Below are the code and all the weights of a small trained network. Each question names an input and a target symbol and asks about switching units off, where a switched-off unit gives its printed mean instead of its output.

import numpy as np


def w(rows, s, z=0):
    codes = np.array(rows[::2]) - 128.0
    scale = np.full(codes.shape[1], s)
    scale[-1] = z or s
    return codes * scale


def norm(h):
    return h / np.sqrt((h * h).mean(-1, keepdims=True) + 1e-5)


def f(y):
    return np.maximum(y, 0)


def softmax(a):
    e = np.exp(a - a.max(-1, keepdims=True))
    return e / e.sum(-1, keepdims=True)


def log_softmax(a):
    a = a - a.max(-1, keepdims=True)
    return a - np.log(np.exp(a).sum(-1, keepdims=True))


def net(x, mask):
    ids = ['αβδεζθλμσφψ'.index(c) for c in x.split()]
    T = len(ids)
    res = E[ids] + P[:T]
    q, k, v = (norm(res) @ M[0].T for M in (Q, K, V))
    z = softmax(np.where(np.tri(T) > 0, q @ k.T / 2**0.5, -1e9)) @ v
    res = res + np.where(mask[0], z, O[0][:, -1]) @ O[0][:, :-1]
    y = f(norm(res) @ A[0][:, :-1].T + A[0][:, -1])
    res = res + np.where(mask[1:17], y, B[0][:, -1]) @ B[0][:, :-1]
    return log_softmax(norm(res)[-1] @ U[:, :-1].T + U[:, -1])


Q, K, V, O, A, B = {}, {}, {}, {}, {}, {}
E = w([
[106,141,127,121],'α',
[109,148,122,108],'β',
[125,68,132,139],'δ',
[96,142,117,109],'ε',
[102,149,120,111],'ζ',
[182,102,152,129],'θ',
[127,92,153,117],'λ',
[105,143,104,98],'μ',
[119,134,136,126],'σ',
[249,100,68,191],'φ',
[106,101,72,237],'ψ',
],0.011)
P = w([
[235,196,168,232],'0',
[164,220,74,107],'1',
[200,230,161,206],'2',
[127,162,101,4],'3',
[115,221,162,198],'4',
[127,98,135,39],'5',
[119,223,215,230],'6',
],0.0039)
Q[0] = w([
[2,127,202,122],'head 0',
[136,197,135,203],'head 0',
],0.0065)
K[0] = w([
[57,114,147,117],'head 0',
[136,114,164,255],'head 0',
],0.008)
V[0] = w([
[131,197,2,61],'head 0',
[62,137,219,127],'head 0',
],0.0063)
O[0] = w([
[204,143,255,254,163],'head 0',
[158,243,182,41,3],'head 0',
],0.0054,0.00063)
A[0] = w([
[108,50,135,156,51],'neuron 0',
[114,142,61,64,197],'neuron 1',
[121,164,80,108,201],'neuron 2',
[151,160,76,199,232],'neuron 3',
[84,49,115,172,118],'neuron 4',
[125,76,164,132,49],'neuron 5',
[190,182,113,108,218],'neuron 6',
[232,114,87,114,31],'neuron 7',
[128,107,153,23,193],'neuron 8',
[182,109,108,169,90],'neuron 9',
[110,128,48,157,35],'neuron 10',
[104,169,184,138,165],'neuron 11',
[145,85,120,116,116],'neuron 12',
[220,109,147,83,50],'neuron 13',
[209,125,107,121,17],'neuron 14',
[88,109,161,1,247],'neuron 15',
],0.0086,0.0014)
B[0] = w([
[118,198,154,107,189],'neuron 0',
[120,54,166,188,204],'neuron 1',
[172,81,178,101,193],'neuron 2',
[127,118,17,63,249],'neuron 3',
[122,194,155,101,211],'neuron 4',
[137,150,148,190,162],'neuron 5',
[64,88,168,81,234],'neuron 6',
[159,66,217,101,178],'neuron 7',
[1,120,106,182,201],'neuron 8',
[147,107,99,146,184],'neuron 9',
[130,192,131,123,185],'neuron 10',
[183,139,210,162,252],'neuron 11',
[142,108,191,122,166],'neuron 12',
[69,134,128,154,180],'neuron 13',
[94,102,200,161,160],'neuron 14',
[61,167,135,218,232],'neuron 15',
],0.005,0.0039)
U = w([
[31,139,99,120,49],'α',
[86,117,117,124,97],'β',
[1,87,101,148,170],'δ',
[167,157,142,131,111],'ε',
[172,173,124,139,70],'ζ',
[128,176,6,208,253],'θ',
[110,170,88,89,94],'λ',
[132,162,145,41,148],'μ',
[111,50,192,61,104],'σ',
[184,196,141,142,117],'φ',
[238,84,93,232,192],'ψ',
],0.0089,0.0039)

Each question gives the input, a string of symbols that net reads in full, and the target symbol t.
The units are the heads (2 rows each of Q, K, V and O) and the neurons (one row each of A and B). Each row of codes is followed by its name. A weight is (code - 128) times the scale printed after its matrix; where a second scale follows, it is the last column's (O, A, B and U).
mask holds one flag per unit, heads first, then neurons. A switched-off unit (its flag False) gives its mean, the last column of its rows in O or B, instead of its output. The means were averaged over made-up inputs and are rounded, as every weight is.
A unit's drop is (log p(t) with every unit on - log p(t) with that unit switched off) / (log p(t) with every unit on - log p(t) with every unit switched off).
The circuit of an input: a set's keep is (log p(t) with only the set's units on - log p(t) with every unit switched off) / (log p(t) with every unit on - log p(t) with every unit switched off). Starting from the 12 units with the biggest drops (on a tie, the unit counted first), units are removed one at a time, each time the one whose removal leaves the highest keep (on an exact tie, the one counted first), for as long as the keep stays at least 0.8.
circuit, biggest first: the units of the circuit, biggest drop first
unit that matters most: the unit with the biggest drop
k most important neurons: the k neurons with the biggest drops, biggest first
drop of u: that unit's drop, to one decimal
input δ μ μ, target δ: circuit, biggest first	head 0; neuron 1
input φ φ φ ζ α, target θ: most important neuron	neuron 3
input α ε μ, target μ: circuit, biggest first	neuron 6; neuron 15; neuron 8
input α λ β, target μ: circuit, biggest first	neuron 6; neuron 15; neuron 3; neuron 8
input φ δ σ, target θ: circuit, biggest first	head 0; neuron 3
input δ σ σ, target δ: circuit, biggest first	head 0; neuron 1
input σ δ β, target σ: 2 most important neurons	neuron 2; neuron 6
input σ δ ε, target σ: 3 most important neurons	neuron 2; neuron 1; neuron 15
input σ θ β, target σ: 2 most important neurons	neuron 6; neuron 2
input δ σ δ, target δ: 2 most important neurons	neuron 11; neuron 1
input α δ ε, target μ: 2 most important neurons	neuron 15; neuron 3
input α λ μ, target μ: 2 most important neurons	neuron 6; neuron 3
input μ ψ ε, target ψ: drop of neuron 0	0.1
input σ λ ε, target σ: drop of neuron 15	0.1
input φ ψ ε, target θ: drop of neuron 14	0.0
input ε ψ δ δ θ, target σ: unit that matters most	neuron 7
input δ δ ε, target δ: drop of head 0	2.6
